116, 105, 91, 111, 101, 60, 89, 95, 88
142, 105, 95, 111, 94, 27, 73, 99, 77
74, 105, 91, 111, 104, 126, 104, 95, 95
74, 105, 90, 113, 104, 111, 104, 95, 91
74, 105, 95, 96, 104, 141, 112, 95, 118
142, 83, 133, 58, 104, 93, 104, 101, 107
=>
107, 101, 104, 93, 104, 58, 133, 83, 142
118, 95, 112, 141, 104, 96, 95, 105, 74
91, 95, 104, 111, 104, 113, 90, 105, 74
95, 95, 104, 126, 104, 111, 91, 105, 74
77, 99, 73, 27, 94, 111, 95, 105, 142
88, 95, 89, 60, 101, 111, 91, 105, 116

85, 66, 176, 168, 42
58, 81, 62, 31, 38
27, 152, 127, 40, 23
=>
23, 40, 127, 152, 27
38, 31, 62, 81, 58
42, 168, 176, 66, 85

127, 116, 114, 77, 62, 96, 93, 140, 30, 133, 128, 143, 114, 91, 54
142, 77, 135, 69, 92, 70, 95, 113, 47, 122, 156, 117, 103, 83, 103
112, 47, 125, 89, 133, 51, 94, 63, 133, 72, 129, 55, 77, 89, 166
86, 53, 104, 111, 161, 82, 101, 42, 172, 57, 96, 37, 79, 102, 166
=>
166, 102, 79, 37, 96, 57, 172, 42, 101, 82, 161, 111, 104, 53, 86
166, 89, 77, 55, 129, 72, 133, 63, 94, 51, 133, 89, 125, 47, 112
103, 83, 103, 117, 156, 122, 47, 113, 95, 70, 92, 69, 135, 77, 142
54, 91, 114, 143, 128, 133, 30, 140, 93, 96, 62, 77, 114, 116, 127

102, 134, 124, 86, 72, 108, 99, 171, 120, 104, 87, 85, 117
142, 99, 103, 100, 50, 140, 95, 125, 46, 116, 102, 116, 111
=>
111, 116, 102, 116, 46, 125, 95, 140, 50, 100, 103, 99, 142
117, 85, 87, 104, 120, 171, 99, 108, 72, 86, 124, 134, 102

123, 115, 174, 101, 100
160, 102, 146, 100, 105
164, 100, 107, 102, 139
114, 123, 174, 99, 100
100, 161, 105, 143, 102
131, 102, 101, 110, 172
165, 99, 107, 103, 139
160, 101, 144, 100, 105
137, 100, 100, 107, 167
174, 101, 117, 100, 120
112, 100, 99, 128, 171
=>
171, 128, 99, 100, 112
120, 100, 117, 101, 174
167, 107, 100, 100, 137
105, 100, 144, 101, 160
139, 103, 107, 99, 165
172, 110, 101, 102, 131
102, 143, 105, 161, 100
100, 99, 174, 123, 114
139, 102, 107, 100, 164
105, 100, 146, 102, 160
100, 101, 174, 115, 123

115, 101, 126, 78, 143, 98, 141, 85, 100, 56, 127, 114, 130, 87
108, 109, 157, 30, 145, 101, 177, 127, 99, 125, 151, 113, 182, 86
=>
86, 182, 113, 151, 125, 99, 127, 177, 101, 145, 30, 157, 109, 108
87, 130, 114, 127, 56, 100, 85, 141, 98, 143, 78, 126, 101, 115
---
96, 134, 141
104, 70, 94
119, 33, 79
91, 75, 110
128, 96, 126
107, 36, 51
=>
96, 134, 141
128, 96, 126
91, 75, 110
104, 70, 94
107, 36, 51
119, 33, 79

116, 141, 160, 137, 99, 133, 150
141, 50, 45, 140, 153, 134, 113
163, 72, 115, 120, 140, 76, 151
=>
116, 141, 160, 137, 99, 133, 150
163, 72, 115, 120, 140, 76, 151
141, 50, 45, 140, 153, 134, 113

93, 95, 127, 100, 120, 79, 70, 77, 114, 14
94, 105, 90, 104, 118, 68, 117, 75, 123, 89
122, 113, 85, 116, 104, 140, 108, 133, 94, 152
90, 57, 127, 136, 72, 109, 90, 83, 83, 93
=>
122, 113, 85, 116, 104, 140, 108, 133, 94, 152
94, 105, 90, 104, 118, 68, 117, 75, 123, 89
93, 95, 127, 100, 120, 79, 70, 77, 114, 14
90, 57, 127, 136, 72, 109, 90, 83, 83, 93

144, 68, 90, 93, 129, 77, 184, 132
75, 181, 124, 87, 61, 87, 88, 47
=>
75, 181, 124, 87, 61, 87, 88, 47
144, 68, 90, 93, 129, 77, 184, 132

130, 93, 172, 69
83, 100, 113, 60
50, 103, 111, 99
38, 116, 83, 126
50, 102, 89, 127
62, 85, 64, 71
87, 120, 71, 138
142, 117, 109, 122
=>
87, 120, 71, 138
142, 117, 109, 122
38, 116, 83, 126
50, 103, 111, 99
50, 102, 89, 127
83, 100, 113, 60
130, 93, 172, 69
62, 85, 64, 71

108, 151, 110, 87, 117, 72, 124, 109, 125, 70, 183, 147, 73, 121
126, 173, 120, 86, 88, 61, 101, 118, 107, 118, 148, 158, 97, 105
153, 143, 133, 83, 83, 80, 123, 85, 138, 69, 150, 149, 95, 127
121, 133, 111, 113, 66, 35, 71, 150, 115, 124, 111, 123, 130, 116
145, 122, 70, 85, 66, 50, 105, 135, 66, 123, 124, 137, 174, 116
=>
126, 173, 120, 86, 88, 61, 101, 118, 107, 118, 148, 158, 97, 105
108, 151, 110, 87, 117, 72, 124, 109, 125, 70, 183, 147, 73, 121
153, 143, 133, 83, 83, 80, 123, 85, 138, 69, 150, 149, 95, 127
121, 133, 111, 113, 66, 35, 71, 150, 115, 124, 111, 123, 130, 116
145, 122, 70, 85, 66, 50, 105, 135, 66, 123, 124, 137, 174, 116
